Here is a tiny trained network, its code and every weight. The questions are about switching its units off for an input and a class, where a switched-off unit gives its printed mean instead of its output.

import numpy as np


def w(rows, s, z=0):
    codes = np.array(rows[::2]) - 128.0
    scale = np.full(codes.shape[1], s)
    scale[-1] = z or s
    return codes * scale


def f(y):
    return np.maximum(y, 0)


def log_softmax(a):
    a = a - a.max(-1, keepdims=True)
    return a - np.log(np.exp(a).sum(-1, keepdims=True))


def net(x, mask):
    res = np.array(x, float).reshape(1, 6) / 4 @ E
    y = f(res @ A[0][:, :-1].T + A[0][:, -1])
    res = res + np.where(mask, y, B[0][:, -1]) @ B[0][:, :-1]
    return log_softmax(res[-1] @ U[:, :-1].T + U[:, -1])


A, B = {}, {}
E = w([
[155,128,88],'x0',
[126,128,132],'x1',
[123,128,136],'x2',
[246,128,185],'x3',
[141,128,108],'x4',
[125,219,106],'x5',
],0.013)
A[0] = w([
[232,149,196,123],'neuron 1',
[90,23,109,253],'neuron 2',
[156,206,148,81],'neuron 3',
[168,6,152,185],'neuron 4',
[72,192,85,158],'neuron 5',
[128,206,128,129],'neuron 6',
],0.021,0.0049)
B[0] = w([
[243,146,170,253],'neuron 1',
[106,56,4,223],'neuron 2',
[181,191,93,183],'neuron 3',
[111,35,208,238],'neuron 4',
[45,161,175,212],'neuron 5',
[126,194,128,184],'neuron 6',
],0.037,0.019)
U = w([
[100,44,20,121],'0',
[43,244,147,254],'1',
[222,17,225,55],'2',
[248,254,155,9],'3',
],0.0083,0.0035)

Each question gives the input, the list of numbers given to net, and the class t.
The units are the neurons (one row each of A and B). Each row of codes is followed by its name. A weight is (code - 128) times the scale printed after its matrix; where a second scale follows, it is the last column's (A, B and U).
mask holds one flag per neuron, in row order. A switched-off neuron (its flag False) gives its mean, the last column of its row in B, instead of its output. The means were averaged over made-up inputs and are rounded, as every weight is.
A unit's drop is (log p(t) with every unit on - log p(t) with that unit switched off) / (log p(t) with every unit on - log p(t) with every unit switched off).
The circuit of an input: a set's keep is (log p(t) with only the set's units on - log p(t) with every unit switched off) / (log p(t) with every unit on - log p(t) with every unit switched off). Starting from all 6 units, units are removed one at a time, each time the one whose removal leaves the highest keep (on an exact tie, the one counted first), for as long as the keep stays at least 0.8.
units of the circuit, in order: the units of the circuit, biggest drop first
k most important neurons: the k neurons with the biggest drops, biggest first
drop of u: that unit's drop, to one decimal
input [0,-3,4,4,-2,1], class 3: units of the circuit, in order : [neuron 4]
input [1,-3,-1,0,-7,2], class 1: units of the circuit, in order : [neuron 1; neuron 2]
input [4,-4,1,1,-4,1], class 3: 2 most important neurons : [neuron 4; neuron 2]
input [5,-1,3,-1,-8,-5], class 0: 2 most important neurons : [neuron 2; neuron 1]
input [-8,8,8,-6,7,1], class 1: 2 most important neurons : [neuron 5; neuron 4]
input [7,-7,-1,-1,-6,7], class 1: 2 most important neurons : [neuron 1; neuron 5]
input [7,-1,3,0,-4,7], class 1: 2 most important neurons : [neuron 1; neuron 5]
input [-5,-8,-7,-1,8,0], class 0: 2 most important neurons : [neuron 1; neuron 4]
input [8,6,2,-1,1,-6], class 0: 2 most important neurons : [neuron 2; neuron 1]
input [-6,0,5,-2,-3,-7], class 0: drop of neuron 2 : 1.1
input [-5,6,8,-4,7,-7], class 0: drop of neuron 2 : 0.7
input [3,6,-2,-3,1,-8], class 0: drop of neuron 2 : 1.4
input [-7,7,-1,7,3,2], class 3: drop of neuron 6 : 0.0
input [-6,-1,6,-8,-2,-3], class 0: most important neuron : [neuron 2]
